Below are the code and all the weights of a small trained network. Each question names an input and a class and asks about switching units off, where a switched-off unit gives its printed mean instead of its output.

import numpy as np


def w(rows, s, z=0):
    codes = np.array(rows[::2]) - 128.0
    scale = np.full(codes.shape[1], s)
    scale[-1] = z or s
    return codes * scale


def norm(h):
    return h / np.sqrt((h * h).mean(-1, keepdims=True) + 1e-5)


def f(y):
    return y / 2 * (1 + np.tanh(0.7978845608 * (y + 0.044715 * y**3)))


def log_softmax(a):
    a = a - a.max(-1, keepdims=True)
    return a - np.log(np.exp(a).sum(-1, keepdims=True))


def net(x, mask):
    res = np.array(x, float).reshape(1, 8) / 4 @ E
    u = 0
    for l in range(2):
        y = f(norm(res) @ A[l][:, :-1].T + A[l][:, -1])
        res = res + np.where(mask[u : u + 12], y, B[l][:, -1]) @ B[l][:, :-1]
        u += 12
    return log_softmax(norm(res)[-1] @ U[:, :-1].T + U[:, -1])


A, B = {}, {}
E = w([
[135,85,72,55,73,71,169,181,172,110,77],'x0',
[161,35,171,84,92,58,203,26,138,111,94],'x1',
[74,54,155,50,211,165,85,140,160,91,46],'x2',
[150,1,194,110,111,155,137,183,117,169,168],'x3',
[46,146,154,117,167,99,82,160,141,49,120],'x4',
[99,74,130,218,181,145,195,147,155,189,127],'x5',
[65,121,145,117,90,135,143,141,225,119,110],'x6',
[157,165,188,212,146,104,101,174,154,83,173],'x7',
],0.0072)
A[0] = w([
[137,152,71,71,153,177,154,90,95,124,82,185],'0.n1',
[132,98,112,144,99,179,132,155,96,100,83,145],'0.n2',
[212,112,190,59,144,85,125,92,108,65,167,76],'0.n3',
[145,57,167,101,126,115,156,138,144,170,108,43],'0.n4',
[156,102,71,161,143,127,131,45,125,146,149,111],'0.n5',
[111,186,128,127,158,98,119,85,112,183,60,73],'0.n6',
[149,110,136,200,136,146,61,133,157,134,169,83],'0.n7',
[137,124,138,87,146,105,133,156,142,95,132,144],'0.n8',
[95,150,106,169,183,124,148,70,155,128,115,71],'0.n9',
[75,109,140,101,146,104,79,202,183,107,55,31],'0.n10',
[164,150,99,139,73,56,157,114,151,142,141,3],'0.n11',
[101,142,125,185,148,146,137,78,128,107,2,25],'0.n12',
],0.0097,0.0036)
B[0] = w([
[130,136,66,158,119,125,61,90,109,134,192,213],'0.n1',
[129,145,116,108,118,148,108,84,171,167,121,146],'0.n2',
[94,131,140,181,158,114,125,66,66,142,31,254],'0.n3',
[151,56,67,89,114,148,76,91,109,215,159,203],'0.n4',
[83,120,170,83,101,107,130,131,159,84,118,182],'0.n5',
[155,91,43,153,126,107,121,118,121,83,248,154],'0.n6',
[71,122,139,174,145,122,92,160,122,147,130,197],'0.n7',
[150,113,138,150,147,182,149,98,113,121,81,177],'0.n8',
[63,85,138,131,149,91,93,118,230,84,212,163],'0.n9',
[115,66,96,131,87,247,205,208,139,43,119,230],'0.n10',
[83,214,125,131,144,109,255,95,182,144,104,205],'0.n11',
[96,115,122,108,196,35,154,101,167,90,193,161],'0.n12',
],0.0087,0.005)
A[1] = w([
[104,147,69,147,120,192,117,176,211,166,158,254],'1.n1',
[162,133,173,194,136,111,117,147,100,117,108,88],'1.n2',
[159,66,145,28,103,122,106,110,127,210,126,47],'1.n3',
[121,172,254,244,173,153,74,243,125,177,181,49],'1.n4',
[180,202,77,101,82,139,124,100,106,129,170,99],'1.n5',
[115,89,101,248,91,179,165,112,108,100,160,185],'1.n6',
[115,137,121,117,111,88,145,67,130,134,112,111],'1.n7',
[99,124,149,65,143,199,111,147,127,66,118,69],'1.n8',
[27,158,151,141,92,136,105,97,169,137,140,194],'1.n9',
[141,188,131,188,44,65,187,154,187,124,106,66],'1.n10',
[125,83,197,196,99,78,124,109,170,115,79,77],'1.n11',
[140,106,127,79,147,159,148,203,176,40,86,85],'1.n12',
],0.009,0.0031)
B[1] = w([
[142,130,185,86,120,84,127,66,41,97,94,229],'1.n1',
[164,134,187,132,126,88,165,124,131,75,124,152],'1.n2',
[187,50,134,191,134,134,165,119,156,219,180,180],'1.n3',
[229,148,231,208,234,233,112,241,134,152,195,253],'1.n4',
[80,178,90,173,96,145,108,209,146,177,75,179],'1.n5',
[142,152,168,65,128,129,74,184,173,80,120,211],'1.n6',
[116,137,194,126,177,102,128,172,150,105,114,173],'1.n7',
[149,156,63,115,126,165,174,139,198,95,68,169],'1.n8',
[195,84,133,111,125,142,149,182,111,137,135,191],'1.n9',
[87,141,143,87,95,136,254,163,187,168,115,196],'1.n10',
[157,191,53,130,111,113,56,120,23,117,84,166],'1.n11',
[93,115,88,63,115,219,90,121,73,49,57,187],'1.n12',
],0.0086,0.008)
U = w([
[87,111,117,113,161,69,100,88,184,74,200,51],'0',
[189,156,230,170,157,184,91,206,127,136,168,223],'1',
[119,197,57,145,79,121,30,140,98,164,141,38],'2',
[178,41,132,134,92,140,132,88,129,249,130,191],'3',
[124,197,140,110,64,93,222,147,182,168,106,218],'4',
[153,143,194,161,129,75,114,36,76,108,39,3],'5',
[112,94,102,62,109,213,106,168,131,51,60,146],'6',
],0.016,0.0019)

Each question gives the input, the list of numbers given to net, and the class t.
The units are the neurons (one row each of A and B). Each row of codes is followed by its name. A weight is (code - 128) times the scale printed after its matrix; where a second scale follows, it is the last column's (A, B and U).
mask holds one flag per neuron, layer by layer. A switched-off neuron (its flag False) gives its mean, the last column of its row in B, instead of its output. The means were averaged over made-up inputs and are rounded, as every weight is.
A unit's drop is (log p(t) with every unit on - log p(t) with that unit switched off) / (log p(t) with every unit on - log p(t) with every unit switched off).
The circuit of an input: a set's keep is (log p(t) with only the set's units on - log p(t) with every unit switched off) / (log p(t) with every unit on - log p(t) with every unit switched off). Starting from the 12 units with the biggest drops (on a tie, the unit counted first), units are removed one at a time, each time the one whose removal leaves the highest keep (on an exact tie, the one counted first), for as long as the keep stays at least 0.8.
units of the circuit, in order: the units of the circuit, biggest drop first
top k neurons: the k neurons with the biggest drops, biggest first
k most important neurons of layer l: the k neurons of layer l with the biggest drops, biggest first
drop of u: that unit's drop, to one decimal
input [6,8,0,-1,4,-2,-6,-6], class 5: top 3 neurons	0.n3, 1.n7, 1.n4
input [-4,7,-4,6,5,-4,-4,-3], class 5: units of the circuit, in order	0.n3
input [0,2,3,-6,-8,0,-5,-5], class 0: units of the circuit, in order	0.n12, 0.n5, 0.n6
input [-5,1,7,-4,-4,-3,7,-4], class 0: top 2 neurons	0.n12, 0.n1
input [7,6,-4,7,6,1,1,5], class 3: 2 most important neurons of layer 1	1.n3, 1.n1
input [-4,-8,8,0,-1,-4,1,3], class 6: top 3 neurons	0.n10, 1.n12, 1.n8
input [8,2,5,-8,-1,7,0,-6], class 0: top 2 neurons	0.n12, 0.n1
input [-2,5,-8,-6,7,5,-5,1], class 4: top 2 neurons	1.n10, 0.n11
input [5,-2,-4,3,5,-7,-8,-2], class 5: units of the circuit, in order	0.n3, 0.n10
input [-5,8,4,8,5,-2,-2,0], class 3: top 2 neurons	0.n4, 1.n3
input [-5,2,7,0,-7,5,6,3], class 3: units of the circuit, in order	0.n4, 1.n4
input [-4,2,5,-8,-3,-8,-8,8], class 5: top 2 neurons	0.n3, 1.n4
input [4,7,-7,2,-6,4,-3,-3], class 4: 2 most important neurons of layer 0	0.n11, 0.n5
input [0,8,3,-1,1,2,4,7], class 5: units of the circuit, in order	1.n11
input [8,1,5,3,-6,-8,4,-3], class 3: top 2 neurons	1.n3, 0.n4
input [1,-5,-6,-5,-5,-2,-3,3], class 4: units of the circuit, in order	1.n10, 0.n11
input [-7,-2,3,-1,-5,1,-3,-4], class 2: units of the circuit, in order	0.n1, 1.n4
input [1,3,2,-6,-5,-3,-1,7], class 4: 3 most important neurons of layer 1	1.n10, 1.n1, 1.n12
input [-4,-4,8,3,0,7,-2,-8], class 3: 2 most important neurons of layer 1	1.n12, 1.n3
input [-3,3,-7,-8,6,6,4,-1], class 0: units of the circuit, in order	0.n9
input [-4,7,-7,-3,-5,-5,-4,7], class 4: 2 most important neurons of layer 1	1.n10, 1.n1
input [1,1,-7,-2,-4,0,5,8], class 4: top 2 neurons	0.n11, 1.n10
input [8,-8,-2,-2,-6,0,1,-5], class 2: top 2 neurons	0.n1, 1.n5
input [-2,6,-7,4,8,-2,1,-6], class 5: drop of 0.n3	1.1
input [7,5,5,4,0,7,-7,5], class 3: drop of 0.n4	0.6
